Here is a tiny trained network, its code and every weight. The questions are about switching its units off for an input and a class, where a switched-off unit gives its printed mean instead of its output.

import numpy as np


def w(rows, s, z=0):
    codes = np.array(rows[::2]) - 128.0
    scale = np.full(codes.shape[1], s)
    scale[-1] = z or s
    return codes * scale


def norm(h):
    return h / np.sqrt((h * h).mean(-1, keepdims=True) + 1e-5)


def f(y):
    return np.maximum(y, 0)


def log_softmax(a):
    a = a - a.max(-1, keepdims=True)
    return a - np.log(np.exp(a).sum(-1, keepdims=True))


def net(x, mask):
    res = np.array(x, float).reshape(1, 6) / 4 @ E
    u = 0
    for l in range(4):
        y = f(norm(res) @ A[l][:, :-1].T + A[l][:, -1])
        res = res + np.where(mask[u : u + 10], y, B[l][:, -1]) @ B[l][:, :-1]
        u += 10
    return log_softmax(norm(res)[-1] @ U[:, :-1].T + U[:, -1])


A, B = {}, {}
E = w([
[230,207,206,174,162],'x0',
[129,109,80,104,67],'x1',
[175,168,86,103,159],'x2',
[139,177,171,254,89],'x3',
[56,189,102,127,147],'x4',
[172,94,116,175,169],'x5',
],0.0068)
A[0] = w([
[148,174,152,148,125,150],'L0N1',
[121,162,104,205,117,56],'L0N2',
[76,67,57,51,78,170],'L0N3',
[135,88,180,129,88,89],'L0N4',
[99,225,46,121,146,250],'L0N5',
[217,146,170,59,121,226],'L0N6',
[62,137,127,158,194,130],'L0N7',
[202,74,255,83,59,242],'L0N8',
[184,205,131,184,155,95],'L0N9',
[125,158,173,78,172,120],'L0N10',
],0.0089,0.0017)
B[0] = w([
[69,101,86,32,133,177],'L0N1',
[81,182,155,91,65,172],'L0N2',
[105,209,168,142,105,255],'L0N3',
[96,120,74,204,46,161],'L0N4',
[233,40,82,73,66,193],'L0N5',
[40,193,100,113,200,204],'L0N6',
[1,52,160,94,166,165],'L0N7',
[80,215,42,207,159,225],'L0N8',
[96,76,30,127,152,215],'L0N9',
[144,168,151,62,59,164],'L0N10',
],0.0054,0.0068)
A[1] = w([
[126,113,165,253,121,41],'L1N1',
[122,117,95,86,114,229],'L1N2',
[133,96,84,52,165,141],'L1N3',
[122,108,102,121,160,238],'L1N4',
[154,65,83,146,132,203],'L1N5',
[115,112,125,86,197,253],'L1N6',
[114,143,88,116,120,173],'L1N7',
[131,186,135,141,111,157],'L1N8',
[87,115,140,175,110,212],'L1N9',
[156,78,42,131,65,72],'L1N10',
],0.014,0.0011)
B[1] = w([
[109,2,136,118,21,247],'L1N1',
[201,33,180,164,169,234],'L1N2',
[150,64,144,200,118,254],'L1N3',
[130,105,163,203,60,191],'L1N4',
[108,254,230,136,86,181],'L1N5',
[199,31,183,98,148,225],'L1N6',
[186,202,181,98,47,238],'L1N7',
[192,52,54,146,124,202],'L1N8',
[22,185,121,184,197,238],'L1N9',
[123,129,77,154,77,250],'L1N10',
],0.0058,0.0057)
A[2] = w([
[61,127,190,135,164,100],'L2N1',
[123,117,129,53,124,116],'L2N2',
[128,148,59,91,132,38],'L2N3',
[89,103,172,119,100,93],'L2N4',
[208,168,155,110,134,85],'L2N5',
[199,131,186,157,208,132],'L2N6',
[135,140,99,113,71,138],'L2N7',
[156,129,233,2,60,133],'L2N8',
[117,55,132,91,143,160],'L2N9',
[135,147,106,194,111,252],'L2N10',
],0.0097,0.0023)
B[2] = w([
[114,222,133,252,84,176],'L2N1',
[111,196,201,18,117,158],'L2N2',
[175,254,63,152,67,146],'L2N3',
[22,78,120,136,113,194],'L2N4',
[79,55,215,187,145,178],'L2N5',
[179,144,93,171,127,199],'L2N6',
[234,174,88,76,72,206],'L2N7',
[79,203,169,37,165,212],'L2N8',
[129,180,150,139,143,189],'L2N9',
[154,154,21,81,241,254],'L2N10',
],0.0054,0.0056)
A[3] = w([
[4,202,80,153,228,149],'L3N1',
[39,126,117,11,142,252],'L3N2',
[137,110,81,176,111,113],'L3N3',
[90,76,144,249,100,114],'L3N4',
[1,106,154,90,20,73],'L3N5',
[99,225,240,49,156,138],'L3N6',
[143,71,132,177,85,136],'L3N7',
[191,176,100,166,140,148],'L3N8',
[194,122,78,181,235,126],'L3N9',
[131,100,158,83,164,28],'L3N10',
],0.0063,0.0022)
B[3] = w([
[161,158,241,132,170,218],'L3N1',
[226,89,226,109,146,210],'L3N2',
[91,161,94,92,68,195],'L3N3',
[72,133,40,56,203,239],'L3N4',
[135,147,144,192,170,255],'L3N5',
[93,168,172,1,145,191],'L3N6',
[44,116,170,82,63,193],'L3N7',
[185,96,177,89,211,201],'L3N8',
[171,141,103,177,175,212],'L3N9',
[70,166,107,134,123,140],'L3N10',
],0.0061,0.0047)
U = w([
[51,128,188,204,126,165],'0',
[127,59,194,77,108,3],'1',
[81,121,62,159,62,172],'2',
[213,167,82,115,9,109],'3',
[168,170,74,157,160,106],'4',
[117,161,218,13,108,178],'5',
[215,94,156,198,155,138],'6',
],0.013,0.0036)

Each question gives the input, the list of numbers given to net, and the class t.
The units are the neurons (one row each of A and B). Each row of codes is followed by its name. A weight is (code - 128) times the scale printed after its matrix; where a second scale follows, it is the last column's (A, B and U).
mask holds one flag per neuron, layer by layer. A switched-off neuron (its flag False) gives its mean, the last column of its row in B, instead of its output. The means were averaged over made-up inputs and are rounded, as every weight is.
A unit's drop is (log p(t) with every unit on - log p(t) with that unit switched off) / (log p(t) with every unit on - log p(t) with every unit switched off).
The circuit of an input: a set's keep is (log p(t) with only the set's units on - log p(t) with every unit switched off) / (log p(t) with every unit on - log p(t) with every unit switched off). Starting from the 12 units with the biggest drops (on a tie, the unit counted first), units are removed one at a time, each time the one whose removal leaves the highest keep (on an exact tie, the one counted first), for as long as the keep stays at least 0.8.
circuit, biggest first: the units of the circuit, biggest drop first
unit that matters most: the unit with the biggest drop
top k neurons: the k neurons with the biggest drops, biggest first
top k neurons in layer l: the k neurons of layer l with the biggest drops, biggest first
drop when u is switched off: that unit's drop, to one decimal
input [-4,-7,8,1,-1,-3], class 1: unit that matters most -> L1N3
input [-3,-8,3,-1,8,6], class 1: top 2 neurons -> (L0N5; L1N6)
input [-8,-5,7,5,7,-6], class 3: top 3 neurons -> (L0N5; L0N6; L2N7)
input [0,-6,-2,8,-2,-7], class 2: circuit, biggest first -> (L1N1; L1N8; L3N4)
input [-7,6,-2,5,1,-8], class 3: top 3 neurons -> (L2N7; L0N7; L1N3)
input [7,3,8,0,-7,-2], class 4: circuit, biggest first -> (L0N8; L0N6)
input [8,-4,0,6,6,-7], class 4: top 3 neurons in layer 2 -> (L2N8; L2N10; L2N2)
input [4,5,6,2,8,7], class 3: circuit, biggest first -> (L0N5; L1N9)
input [3,-6,-3,-8,7,4], class 1: circuit, biggest first -> (L0N3; L1N6)
input [-3,-6,8,-7,-2,2], class 6: circuit, biggest first -> (L1N3; L1N2)
input [8,-6,-8,-6,-2,-3], class 4: top 2 neurons -> (L0N8; L1N8)
input [1,1,1,2,-1,-5], class 4: top 2 neurons -> (L1N1; L0N8)
input [5,-3,0,6,-8,0], class 4: top 2 neurons in layer 3 -> (L3N9; L3N4)
input [3,-4,1,-8,-4,1], class 6: circuit, biggest first -> (L1N3)
input [-3,-8,-2,-3,-8,5], class 0: top 2 neurons -> (L1N5; L0N5)
input [7,-5,-2,-1,-3,-2], class 4: top 2 neurons -> (L0N8; L1N2)
input [-8,4,-3,0,3,7], class 0: top 2 neurons in layer 3 -> (L3N1; L3N5)
input [7,8,-2,-6,6,7], class 6: top 2 neurons -> (L1N3; L1N1)
input [7,-6,-7,7,-6,-6], class 2: top 2 neurons -> (L1N1; L1N8)
input [1,1,0,0,2,0], class 3: circuit, biggest first -> (L0N5)
input [-7,5,-2,-4,7,4], class 1: top 2 neurons -> (L0N8; L3N2)
input [7,2,4,-7,-7,-4], class 4: top 3 neurons in layer 0 -> (L0N8; L0N6; L0N5)
input [-1,-7,5,-4,5,4], class 1: top 4 neurons in layer 0 -> (L0N7; L0N8; L0N5; L0N10)
input [-4,5,5,0,1,-7], class 3: top 3 neurons in layer 1 -> (L1N10; L1N6; L1N5)
input [3,8,-7,4,-3,-5], class 2: top 2 neurons in layer 1 -> (L1N1; L1N9)
input [8,6,-2,-4,-8,0], class 4: drop when L0N8 is switched off -> 0.7
input [0,-5,-3,8,-8,-7], class 2: drop when L0N4 is switched off -> 0.0
